Each row has a hidden trait or not; one of two labels after the row says which. A new part has a new trait and new labels.
(in the rows, 128 means zero)
119 132 119 128 135 120 128 122 118 126 126 121 131 151  81 152 123 136 128 127 135  68 124 126 123 124 125 132 134 121 155 131 -> Q201
121 128 134 168 129 119 129 113 113 127 111 131 105 149  68 126 126 144 115 136 121  64 122 119 107 123 122 130 129 128 148 130 -> Q201
127 132 165  96 127 121 128 127 120 128 130 134 120 122  92 123 129 121 121 128 121 121 120 115 113 125 125 131 169 124 117 118 -> Q339
134 129 136  94 127 123 140 137 118 127 127 127 114 123  93 127 126 120 124 128 119 147 133 128 132 124 122 127 141 128 117 116 -> Q339
133 129 127 105 125 122 136 134 121 125 133 130 122 126 100 126 124 122 130 125 119 139 127 137 136 127 124 128 139 125 120 120 -> Q339
122 126 128 182 125 120 129 112 120 126 115 129 110 143 124 117 127 156 122 137 121  65 119 114 115 130 127 137 121 138 127 131 -> Q201
120 133 129 122 138 119 131 124 116 127 121 121 126 150  70 154 125 136 123 128 136  67 127 118 116 122 123 132 142 123 151 128 -> Q201
125 126 152 135 127 139 129 138 140 126 128 123 118 127  74 118 124 123 130 131 125 148 133 122 125 122 126 128 124 132 135 125 -> Q339
131 126 127 125 126 133 138 141 130 125 129 123 118 127  88 120 124 122 133 128 120 153 141 135 141 123 125 127 121 133 127 119 -> Q339
120 125 192 126 125 134 123 127 140 128 132 127 126 128  82 116 126 124 130 127 129 126 119 117 118 123 130 136 131 123 135 132 -> Q339
126 130 205  95 132 136 133 135 133 133 113 124  95 120  49 121 130 119 110 138 127 138 131  93  97 117 121 131 144 132 123 119 -> Q339
121 132 138 130 135 118 130 115 111 129 110 127 104 149  63 140 127 135 112 136 125  64 125 116 105 121 120 130 138 126 150 128 -> Q201
133 132 139  93 127 121 135 131 118 127 128 130 115 123  96 127 126 120 122 128 120 131 125 123 123 126 122 128 153 126 116 116 -> Q339
124 131 194  93 127 122 127 125 124 130 129 135 120 122  84 121 130 121 119 128 124 117 120 108 108 124 125 135 167 124 118 120 -> Q339
134 128 128 103 126 124 137 137 122 126 130 125 118 125  93 126 124 122 129 127 119 150 135 133 138 125 123 128 135 128 119 118 -> Q339
123 139 152  85 143 118 138 131 110 132 113 121 113 139  52 160 129 132 113 132 145  71 135  99 104 119 118 137 162 127 133 119 -> Q201
123 128 210 103 128 131 127 127 133 131 125 128 117 124  70 118 129 123 120 130 129 123 121 106 106 121 128 135 146 125 125 130 -> Q339
122 128 210 105 127 129 126 127 134 131 128 128 121 125  76 118 129 123 122 128 127 119 120 110 110 122 128 137 148 125 127 130 -> Q339
118 122 178 144 122 134 118 124 144 125 143 126 144 133 101 113 124 126 141 121 130 126 114 132 131 126 135 137 120 120 142 141 -> Q339
134 128 134 103 127 127 140 139 123 127 126 124 112 124  80 124 125 121 127 129 119 153 140 132 139 122 123 127 131 132 119 117 -> Q339
122 134 144 121 138 118 133 118 110 130 109 124 102 147  57 146 127 134 110 136 126  65 126 110 102 120 119 131 144 126 150 123 -> Q201
133 132 142  91 127 121 137 132 117 127 128 129 115 123  92 128 126 120 122 128 119 132 128 123 125 126 122 128 152 126 115 116 -> Q339
123 129 206  98 127 126 127 125 130 131 126 131 119 123  76 118 130 122 120 128 129 117 120 108 108 122 127 135 156 125 121 125 -> Q339
122 125 122 163 123 121 130 112 127 125 120 123 118 140 165 114 127 162 136 132 126  72 118 117 125 133 130 146 115 138 126 131 -> Q201
121 127 127 183 127 119 127 112 117 126 114 133 108 149  84 122 125 149 119 136 120  65 120 121 112 127 124 133 123 129 142 132 -> Q201
121 128 173 118 123 123 122 124 130 126 139 134 139 129 100 118 126 124 132 122 124 116 116 126 123 128 130 135 153 121 128 127 -> Q339
132 128 125 106 125 123 136 137 122 125 130 127 122 126 102 125 124 122 132 126 118 146 131 136 140 126 124 128 135 127 120 119 -> Q339
123 126 129 166 126 120 132 113 121 127 113 127 108 140 138 117 128 160 124 136 123  68 120 110 114 131 126 141 123 140 122 127 -> Q201
129 133 152  97 126 120 130 130 119 127 131 131 120 123  99 125 126 121 123 127 120 127 121 120 118 127 124 129 161 124 118 118 -> Q339
125 129 137 109 128 119 142 118 123 128 120 120 120 133 155 121 132 155 153 128 153  76 124 111 138 127 126 154 126 135 122 122 -> Q201
125 132 191  89 127 121 128 126 121 130 128 132 118 122  75 122 130 120 117 129 122 115 121 108 107 124 124 133 169 125 116 119 -> Q339
131 127 131 113 127 131 140 139 126 127 126 123 110 125  80 123 125 121 129 129 120 156 143 129 137 122 123 127 127 135 122 117 -> Q339
125 131 140 106 130 120 145 125 120 128 122 120 125 133 128 128 132 149 153 128 159  85 128 111 137 125 124 152 135 133 122 122 -> Q201
121 137 137 100 140 119 137 134 114 129 124 120 130 141  69 158 127 135 126 128 150  73 133 110 120 122 122 138 152 124 137 122 -> Q201
124 126 128 167 125 120 131 112 122 127 114 127 108 138 139 117 128 159 124 137 124  68 120 109 116 131 127 142 122 141 122 128 -> Q201
121 136 141  99 141 119 135 127 113 129 118 121 119 143  64 158 127 133 116 130 141  69 131 108 110 120 121 134 154 125 141 124 -> Q201
120 130 130 144 133 119 128 115 113 127 116 125 111 151  66 138 125 138 119 133 125  64 123 125 112 122 122 131 130 124 154 130 -> Q201
122 137 143 101 141 119 134 125 112 130 118 121 118 143  59 157 127 133 116 131 141  74 132 109 109 120 120 135 151 125 143 123 -> Q201
126 127 136 116 126 120 141 115 124 128 116 120 113 132 157 119 132 157 146 131 146  78 122 107 131 129 126 153 125 139 119 121 -> Q201
125 132 190  88 128 122 128 124 122 131 127 133 117 121  78 121 130 121 117 129 123 116 121 105 106 124 124 134 169 125 116 118 -> Q339
121 134 132 114 138 119 131 122 113 128 118 122 119 147  67 152 126 134 119 130 133  69 130 116 112 121 122 132 143 124 151 125 -> Q201
126 128 145 114 128 120 139 114 120 129 109 121 102 130 153 119 134 159 134 136 137  76 123 100 118 129 124 150 131 143 115 119 -> Q201
123 129 203  97 127 124 126 125 128 131 127 133 122 124  73 119 130 122 121 128 126 117 120 110 110 123 126 137 161 124 121 124 -> Q339
130 141 189  48 141 118 158 131 105 137  98 121  88 120  70 141 139 140 121 140 161  80 138  73  98 116 112 151 171 139  99 106 -> Q201
121 127 129 182 127 119 128 112 117 127 113 132 107 148  90 119 126 151 117 137 121  65 120 117 110 127 125 133 124 132 138 130 -> Q201
127 127 144 128 128 137 133 139 134 127 124 122 111 126  70 119 125 122 127 131 121 155 137 120 126 121 124 128 128 135 130 121 -> Q339
132 125 116 125 124 126 137 136 127 123 136 125 128 130 104 124 122 123 139 124 119 149 135 145 149 126 127 128 120 127 127 123 -> Q339
123 130 199  96 126 124 126 125 125 130 131 134 121 123  81 120 130 122 120 128 125 115 120 110 109 124 127 135 163 124 120 123 -> Q339
132 129 125 114 124 122 133 133 122 124 135 129 127 127 111 126 123 122 133 124 119 134 127 140 139 129 126 128 137 124 123 121 -> Q339
120 125 119 192 124 120 126 112 121 125 119 129 116 146 125 116 125 157 126 134 121  67 118 120 119 131 128 137 116 134 133 137 -> Q201
123 139 152  87 142 119 142 136 112 131 119 120 123 134  61 156 130 136 127 130 156  76 136 100 115 120 120 144 161 127 122 117 -> Q201
131 128 143 110 129 133 139 140 129 128 122 123 107 123  69 123 126 121 124 132 120 156 144 123 130 120 121 127 131 137 120 116 -> Q339
120 126 124 176 128 119 126 112 116 126 115 130 111 153  77 125 124 145 120 134 121  66 120 125 114 125 124 131 122 127 150 133 -> Q201
128 125 130 130 126 137 134 139 135 125 130 122 118 128  84 118 124 123 134 129 121 158 139 130 137 123 126 128 121 134 131 121 -> Q339
125 127 133 139 126 120 135 113 125 128 113 123 108 135 158 118 129 160 131 135 130  72 120 106 119 130 126 147 124 142 119 124 -> Q201
120 128 125 162 130 119 126 113 116 126 116 128 113 153  73 133 124 139 121 133 123  67 121 127 114 123 123 131 125 124 154 132 -> Q201
133 125 116 124 124 127 138 137 126 124 138 124 127 130 103 124 122 123 138 124 119 150 134 145 150 126 127 128 121 128 126 123 -> Q339
120 128 125 169 129 119 126 113 115 126 116 130 111 152  74 127 124 143 120 134 122  67 120 125 114 124 124 131 122 126 154 135 -> Q201
121 136 134 104 140 119 135 130 114 129 123 120 126 143  68 159 127 135 122 128 144  73 132 112 116 122 122 135 152 124 142 122 -> Q201
127 126 137 131 127 137 131 138 135 126 128 122 116 128  76 119 124 122 133 131 121 155 140 127 134 122 126 128 122 134 131 122 -> Q339
123 127 133 178 127 119 129 112 116 128 110 133 104 145  93 119 127 152 115 138 121  68 121 110 108 128 124 135 127 135 131 127 -> Q201
122 128 213 103 128 132 128 128 133 131 124 126 115 122  66 119 130 122 117 131 128 123 122 104 105 121 126 134 145 126 126 127 -> Q339
121 126 201 118 126 133 124 127 139 130 130 126 124 126  78 116 126 124 127 127 129 126 118 114 115 123 130 136 135 123 133 131 -> Q339
134 127 129 108 127 127 140 141 124 126 128 124 115 125  94 124 124 121 130 128 118 155 137 134 140 123 124 128 127 132 120 118 -> Q339
123 129 128 123 128 121 141 124 124 126 131 119 138 137 135 129 129 150 160 123 159  84 127 121 145 126 129 155 126 130 128 127 -> Q201
121 126 202 116 126 133 125 127 138 130 131 126 125 126  77 117 127 124 128 128 130 127 119 112 113 122 129 136 135 124 133 132 -> Q339
121 128 131 171 128 119 128 114 114 127 111 133 105 148  72 122 126 145 116 136 120  63 121 117 108 124 123 131 127 129 145 132 -> Q201
